Below are the code and all the weights of a small trained network. Each question names an input and a class and asks about switching units off, where a switched-off unit gives its printed mean instead of its output.

import numpy as np


def w(rows, s, z=0):
    codes = np.array(rows[::2]) - 128.0
    scale = np.full(codes.shape[1], s)
    scale[-1] = z or s
    return codes * scale


def f(y):
    return np.maximum(y, 0)


def log_softmax(a):
    a = a - a.max(-1, keepdims=True)
    return a - np.log(np.exp(a).sum(-1, keepdims=True))


def net(x, mask):
    res = np.array(x, float).reshape(1, 5) / 4 @ E
    y = f(res @ A[0][:, :-1].T + A[0][:, -1])
    res = res + np.where(mask, y, B[0][:, -1]) @ B[0][:, :-1]
    return log_softmax(res[-1] @ U[:, :-1].T + U[:, -1])


A, B = {}, {}
E = w([
[125,129,128,130,125],'x0',
[126,130,129,128,128],'x1',
[217,147,224,178,10],'x2',
[196,70,74,92,127],'x3',
[168,221,134,101,163],'x4',
],0.011)
A[0] = w([
[255,80,76,67,147,208],'n1',
[178,221,188,160,94,72],'n2',
[184,65,118,196,83,85],'n3',
[101,201,116,78,150,90],'n4',
[123,37,81,81,154,78],'n5',
[51,120,62,106,182,255],'n6',
[212,163,225,177,43,236],'n7',
[81,196,85,129,198,240],'n8',
[142,63,146,125,58,176],'n9',
[30,129,192,179,122,216],'n10',
],0.0093,0.0064)
B[0] = w([
[85,39,146,195,135,193],'n1',
[184,188,80,105,31,187],'n2',
[73,48,209,115,62,164],'n3',
[192,191,180,105,201,155],'n4',
[52,80,42,191,132,170],'n5',
[167,81,36,123,233,222],'n6',
[158,155,166,168,2,250],'n7',
[192,127,157,81,239,206],'n8',
[112,79,212,154,118,176],'n9',
[227,158,58,175,187,188],'n10',
],0.0086,0.017)
U = w([
[189,92,72,167,190,243],'0',
[157,127,171,214,60,255],'1',
[174,239,127,49,219,8],'2',
[182,254,105,83,30,10],'3',
[13,40,39,150,148,30],'4',
[47,34,233,112,40,9],'5',
],0.0071,0.0062)

Each question gives the input, the list of numbers given to net, and the class t.
The units are the neurons (one row each of A and B). Each row of codes is followed by its name. A weight is (code - 128) times the scale printed after its matrix; where a second scale follows, it is the last column's (A, B and U).
mask holds one flag per neuron, in row order. A switched-off neuron (its flag False) gives its mean, the last column of its row in B, instead of its output. The means were averaged over made-up inputs and are rounded, as every weight is.
A unit's drop is (log p(t) with every unit on - log p(t) with that unit switched off) / (log p(t) with every unit on - log p(t) with every unit switched off).
The circuit of an input: a set's keep is (log p(t) with only the set's units on - log p(t) with every unit switched off) / (log p(t) with every unit on - log p(t) with every unit switched off). Starting from all 10 units, units are removed one at a time, each time the one whose removal leaves the highest keep (on an exact tie, the one counted first), for as long as the keep stays at least 0.8.
units of the circuit, in order: the units of the circuit, biggest drop first
k most important neurons: the k neurons with the biggest drops, biggest first
drop of u: that unit's drop, to one decimal
input [3,8,2,-7,8], class 3: units of the circuit, in order	[n2]
input [-3,-5,1,0,2], class 3: units of the circuit, in order	[n6; n9; n5]
input [3,-6,5,5,-1], class 5: units of the circuit, in order	[n3; n10; n9]
input [-3,-3,4,-2,4], class 3: units of the circuit, in order	[n2; n1]
input [-5,-6,-1,4,-8], class 4: 2 most important neurons	[n7; n5]
input [5,7,4,2,-7], class 5: units of the circuit, in order	[n3; n9]
input [-3,-5,7,2,-7], class 5: 2 most important neurons	[n3; n9]
input [1,8,-2,-2,1], class 2: units of the circuit, in order	[n1; n5; n7]
input [-4,-1,-3,3,-2], class 4: 2 most important neurons	[n10; n5]
input [5,0,7,-5,2], class 3: 2 most important neurons	[n2; n1]
input [6,-6,3,-1,3], class 3: 2 most important neurons	[n1; n2]
input [-3,-6,3,-8,2], class 3: 2 most important neurons	[n2; n1]
input [-5,4,-3,3,-2], class 4: 2 most important neurons	[n10; n5]
input [-3,-7,-7,6,-5], class 4: units of the circuit, in order	[n5]
input [4,5,-1,5,-6], class 4: 2 most important neurons	[n7; n5]
input [-5,2,-3,-5,3], class 2: drop of n1	0.1
input [8,4,4,1,-3], class 5: drop of n7	-0.1
input [-3,4,-1,4,0], class 4: drop of n1	0.1
